Here is a tiny trained network, its code and every weight. The questions are about switching its units off for an input and a class, where a switched-off unit gives its printed mean instead of its output.

import numpy as np


def w(rows, s, z=0):
    codes = np.array(rows[::2]) - 128.0
    scale = np.full(codes.shape[1], s)
    scale[-1] = z or s
    return codes * scale


def norm(h):
    return h / np.sqrt((h * h).mean(-1, keepdims=True) + 1e-5)


def f(y):
    return np.maximum(y, 0)


def log_softmax(a):
    a = a - a.max(-1, keepdims=True)
    return a - np.log(np.exp(a).sum(-1, keepdims=True))


def net(x, mask):
    res = np.array(x, float).reshape(1, 8) / 4 @ E
    u = 0
    for l in range(3):
        y = f(norm(res) @ A[l][:, :-1].T + A[l][:, -1])
        res = res + np.where(mask[u : u + 7], y, B[l][:, -1]) @ B[l][:, :-1]
        u += 7
    return log_softmax(norm(res)[-1] @ U[:, :-1].T + U[:, -1])


A, B = {}, {}
E = w([
[227,158,201,166,122],'x0',
[117,2,179,228,26],'x1',
[142,109,126,126,142],'x2',
[100,152,165,138,140],'x3',
[183,76,80,94,115],'x4',
[124,111,178,60,140],'x5',
[83,173,158,170,140],'x6',
[23,124,67,82,113],'x7',
],0.0069)
A[0] = w([
[165,125,154,148,113,71],'0.n1',
[163,98,161,183,131,34],'0.n2',
[101,145,159,166,128,220],'0.n3',
[120,198,178,159,105,183],'0.n4',
[208,255,116,99,154,179],'0.n5',
[185,148,144,136,137,1],'0.n6',
[59,179,98,164,132,67],'0.n7',
],0.012,0.0018)
B[0] = w([
[184,188,2,134,151,159],'0.n1',
[165,211,59,87,93,172],'0.n2',
[109,85,85,178,112,168],'0.n3',
[166,77,156,84,134,184],'0.n4',
[90,34,130,175,214,254],'0.n5',
[164,158,154,105,122,164],'0.n6',
[108,140,120,64,145,179],'0.n7',
],0.0089)
A[1] = w([
[102,223,158,137,138,171],'1.n1',
[130,137,2,176,64,120],'1.n2',
[60,102,145,188,160,95],'1.n3',
[228,204,243,224,109,5],'1.n4',
[39,143,113,148,91,133],'1.n5',
[171,153,115,64,130,152],'1.n6',
[240,184,95,84,223,173],'1.n7',
],0.008,0.0019)
B[1] = w([
[133,154,86,24,3,138],'1.n1',
[81,129,231,129,130,219],'1.n2',
[120,127,112,239,62,186],'1.n3',
[155,206,31,67,31,172],'1.n4',
[219,132,100,168,73,177],'1.n5',
[61,151,15,215,53,164],'1.n6',
[16,84,247,179,135,253],'1.n7',
],0.0052,0.0062)
A[2] = w([
[45,85,88,253,96,49],'2.n1',
[220,196,79,161,53,254],'2.n2',
[195,150,169,112,121,105],'2.n3',
[29,109,137,137,132,131],'2.n4',
[169,39,232,95,126,168],'2.n5',
[92,96,145,122,240,210],'2.n6',
[71,94,143,131,31,141],'2.n7',
],0.0077,0.003)
B[2] = w([
[115,80,153,121,115,217],'2.n1',
[212,225,190,87,212,206],'2.n2',
[130,206,36,110,79,142],'2.n3',
[182,76,84,4,124,208],'2.n4',
[175,150,215,167,94,189],'2.n5',
[76,127,128,110,2,254],'2.n6',
[144,132,227,205,216,203],'2.n7',
],0.0071)
U = w([
[39,1,132,108,90,106],'0',
[162,68,215,192,147,32],'1',
[126,195,3,25,60,251],'2',
],0.0091,0.0031)

Each question gives the input, the list of numbers given to net, and the class t.
The units are the neurons (one row each of A and B). Each row of codes is followed by its name. A weight is (code - 128) times the scale printed after its matrix; where a second scale follows, it is the last column's (A, B and U).
mask holds one flag per neuron, layer by layer. A switched-off neuron (its flag False) gives its mean, the last column of its row in B, instead of its output. The means were averaged over made-up inputs and are rounded, as every weight is.
A unit's drop is (log p(t) with every unit on - log p(t) with that unit switched off) / (log p(t) with every unit on - log p(t) with every unit switched off).
The circuit of an input: a set's keep is (log p(t) with only the set's units on - log p(t) with every unit switched off) / (log p(t) with every unit on - log p(t) with every unit switched off). Starting from the 12 units with the biggest drops (on a tie, the unit counted first), units are removed one at a time, each time the one whose removal leaves the highest keep (on an exact tie, the one counted first), for as long as the keep stays at least 0.8.
units of the circuit, in order: the units of the circuit, biggest drop first
unit that matters most: the unit with the biggest drop
k most important neurons of layer l: the k neurons of layer l with the biggest drops, biggest first
drop when u is switched off: that unit's drop, to one decimal
input [2,1,7,-4,6,-6,2,-6], class 2: unit that matters most	0.n2
input [-7,7,-4,-5,1,-2,8,-2], class 1: units of the circuit, in order	2.n7, 0.n5
input [0,-2,4,-3,-1,-5,7,-8], class 0: units of the circuit, in order	0.n5, 2.n2
input [6,1,-3,6,-6,7,-6,-2], class 2: 2 most important neurons of layer 1	1.n4, 1.n2
input [1,2,-3,3,-5,-4,7,-7], class 2: units of the circuit, in order	1.n4, 0.n2
input [5,4,0,-8,3,8,5,8], class 1: units of the circuit, in order	0.n5, 2.n7, 2.n6
input [5,1,-7,-8,-4,-5,-6,5], class 1: 2 most important neurons of layer 1	1.n2, 1.n7
input [0,0,-3,1,-2,8,2,7], class 2: 2 most important neurons of layer 2	2.n1, 2.n4
input [-8,0,8,-6,2,0,4,1], class 2: 2 most important neurons of layer 2	2.n4, 2.n5
input [-2,-6,7,-7,-3,3,2,-6], class 0: 3 most important neurons of layer 2	2.n6, 2.n2, 2.n7
input [-8,6,-6,-2,6,0,-4,0], class 1: 3 most important neurons of layer 2	2.n7, 2.n6, 2.n5
input [-7,-3,-1,-4,8,-3,4,-8], class 0: 3 most important neurons of layer 2	2.n6, 2.n7, 2.n2
input [3,1,-3,3,1,1,-4,-4], class 2: 2 most important neurons of layer 0	0.n2, 0.n6
input [4,-8,-7,0,1,-3,-5,4], class 0: unit that matters most	0.n5
input [-2,-8,4,-8,3,6,-8,0], class 0: 2 most important neurons of layer 1	1.n7, 1.n4
input [-8,-6,4,-7,5,-6,-5,0], class 0: 3 most important neurons of layer 1	1.n7, 1.n4, 1.n2
input [7,5,-6,8,-8,3,2,-6], class 2: drop when 1.n4 is switched off	0.3
input [2,3,0,4,-1,-5,-8,6], class 1: drop when 0.n5 is switched off	0.5
input [5,5,8,8,5,-6,-1,-8], class 2: drop when 2.n4 is switched off	0.0
input [5,5,4,-6,-4,1,-8,5], class 1: unit that matters most	1.n2
